Here is a tiny trained network, its code and every weight. The questions are about switching its units off for an input and a target symbol, where a switched-off unit gives its printed mean instead of its output.

import numpy as np


def w(rows, s, z=0):
    codes = np.array(rows[::2]) - 128.0
    scale = np.full(codes.shape[1], s)
    scale[-1] = z or s
    return codes * scale


def f(y):
    return np.maximum(y, 0)


def softmax(a):
    e = np.exp(a - a.max(-1, keepdims=True))
    return e / e.sum(-1, keepdims=True)


def log_softmax(a):
    a = a - a.max(-1, keepdims=True)
    return a - np.log(np.exp(a).sum(-1, keepdims=True))


def net(x, mask):
    ids = ['αβδζηθμξπστφ'.index(c) for c in x.split()]
    T = len(ids)
    res = E[ids] + P[:T]
    q, k, v = (res @ M[0].T for M in (Q, K, V))
    z = softmax(np.where(np.tri(T) > 0, q @ k.T / 3**0.5, -1e9)) @ v
    res = res + np.where(mask[0], z, O[0][:, -1]) @ O[0][:, :-1]
    y = f(res @ A[0][:, :-1].T + A[0][:, -1])
    res = res + np.where(mask[1:13], y, B[0][:, -1]) @ B[0][:, :-1]
    return log_softmax(res[-1] @ U[:, :-1].T + U[:, -1])


Q, K, V, O, A, B = {}, {}, {}, {}, {}, {}
E = w([
[119,153,132,86],'α',
[178,102,130,78],'β',
[135,139,98,77],'δ',
[174,99,189,110],'ζ',
[99,135,64,139],'η',
[171,152,210,43],'θ',
[118,182,208,89],'μ',
[149,73,72,150],'ξ',
[53,193,108,154],'π',
[151,91,249,199],'σ',
[73,185,224,178],'τ',
[92,96,132,254],'φ',
],0.008)
P = w([
[132,151,95,135],'0',
[136,116,219,127],'1',
[77,83,107,110],'2',
[160,140,201,157],'3',
[178,194,90,152],'4',
[127,105,252,148],'5',
[29,70,114,102],'6',
[169,125,194,144],'7',
[254,113,62,118],'8',
],0.015)
Q[0] = w([
[21,10,183,73],'head 0',
[103,100,61,94],'head 0',
[243,165,130,160],'head 0',
],0.012)
K[0] = w([
[222,246,106,221],'head 0',
[148,151,85,48],'head 0',
[38,81,154,124],'head 0',
],0.012)
V[0] = w([
[207,61,138,106],'head 0',
[147,195,153,2],'head 0',
[131,156,237,190],'head 0',
],0.018)
O[0] = w([
[198,4,117,62,62],'head 0',
[206,219,108,57,40],'head 0',
[198,130,123,245,255],'head 0',
],0.015,0.0034)
A[0] = w([
[97,95,177,180,40],'neuron 0',
[243,102,179,126,57],'neuron 1',
[160,97,148,95,252],'neuron 2',
[189,119,171,127,86],'neuron 3',
[60,107,54,185,119],'neuron 4',
[130,181,86,140,254],'neuron 5',
[190,83,194,170,52],'neuron 6',
[138,107,1,60,154],'neuron 7',
[127,177,113,80,129],'neuron 8',
[60,152,121,95,113],'neuron 9',
[52,101,151,19,57],'neuron 10',
[100,38,127,80,224],'neuron 11',
],0.0092,0.006)
B[0] = w([
[159,128,48,128,219],'neuron 0',
[100,139,183,37,216],'neuron 1',
[125,55,210,101,190],'neuron 2',
[84,155,128,45,181],'neuron 3',
[20,135,157,70,207],'neuron 4',
[111,169,172,183,202],'neuron 5',
[141,135,50,100,252],'neuron 6',
[206,108,202,143,186],'neuron 7',
[185,147,100,105,169],'neuron 8',
[95,137,98,34,178],'neuron 9',
[134,105,1,94,207],'neuron 10',
[164,88,171,190,210],'neuron 11',
],0.0086,0.011)
U = w([
[61,153,46,73,29],'α',
[78,40,111,69,4],'β',
[45,179,178,84,85],'δ',
[144,146,57,41,57],'ζ',
[44,101,195,131,159],'η',
[119,188,107,60,144],'θ',
[193,182,177,108,35],'μ',
[158,45,253,174,246],'ξ',
[104,165,199,194,241],'π',
[249,62,42,124,110],'σ',
[214,220,49,186,177],'τ',
[141,84,6,207,193],'φ',
],0.0059,0.0036)

Each question gives the input, a string of symbols that net reads in full, and the target symbol t.
The units are the heads (3 rows each of Q, K, V and O) and the neurons (one row each of A and B). Each row of codes is followed by its name. A weight is (code - 128) times the scale printed after its matrix; where a second scale follows, it is the last column's (O, A, B and U).
mask holds one flag per unit, heads first, then neurons. A switched-off unit (its flag False) gives its mean, the last column of its rows in O or B, instead of its output. The means were averaged over made-up inputs and are rounded, as every weight is.
A unit's drop is (log p(t) with every unit on - log p(t) with that unit switched off) / (log p(t) with every unit on - log p(t) with every unit switched off).
The circuit of an input: a set's keep is (log p(t) with only the set's units on - log p(t) with every unit switched off) / (log p(t) with every unit on - log p(t) with every unit switched off). Starting from the 12 units with the biggest drops (on a tie, the unit counted first), units are removed one at a time, each time the one whose removal leaves the highest keep (on an exact tie, the one counted first), for as long as the keep stays at least 0.8.
circuit, biggest first: the units of the circuit, biggest drop first
k most important neurons: the k neurons with the biggest drops, biggest first
drop of u: that unit's drop, to one decimal
input η ξ η δ α, target α: circuit, biggest first => head 0; neuron 10
input δ ξ τ ξ η θ φ α, target φ: circuit, biggest first => head 0; neuron 0; neuron 1
input σ β θ η α φ φ δ, target φ: circuit, biggest first => head 0; neuron 0
input η ξ π σ, target σ: 3 most important neurons => neuron 6; neuron 0; neuron 1
input ξ δ ζ θ σ ξ, target σ: circuit, biggest first => head 0; neuron 6
input β μ π ξ, target π: 3 most important neurons => neuron 10; neuron 0; neuron 6
input σ τ π, target φ: 2 most important neurons => neuron 1; neuron 0
input β η δ θ τ, target ζ: circuit, biggest first => head 0; neuron 10
input τ β θ η η φ ξ, target α: 2 most important neurons => neuron 10; neuron 9
input ξ μ ξ τ, target τ: circuit, biggest first => head 0; neuron 6
input η μ β α θ ξ θ ζ α, target μ: most important neuron => neuron 7
input ξ β β β ξ σ δ φ ζ, target ζ: 3 most important neurons => neuron 10; neuron 9; neuron 8
input τ ξ β μ δ, target σ: 2 most important neurons => neuron 10; neuron 7
input φ δ θ, target η: 3 most important neurons => neuron 4; neuron 10; neuron 6
input η ζ α ζ β σ η σ, target σ: 3 most important neurons => neuron 6; neuron 1; neuron 0
input ζ σ β τ ξ, target σ: 3 most important neurons => neuron 10; neuron 7; neuron 4
input θ σ α φ, target φ: most important neuron => neuron 6
input σ σ θ α, target σ: 2 most important neurons => neuron 6; neuron 4
input θ σ α β, target σ: 2 most important neurons => neuron 6; neuron 4
input σ σ η β ζ η ξ β β, target β: drop of neuron 7 => 0.0
input μ θ ζ θ μ, target ξ: drop of neuron 6 => 0.2
input μ ξ β δ ξ ζ ζ, target β: drop of neuron 10 => 0.7
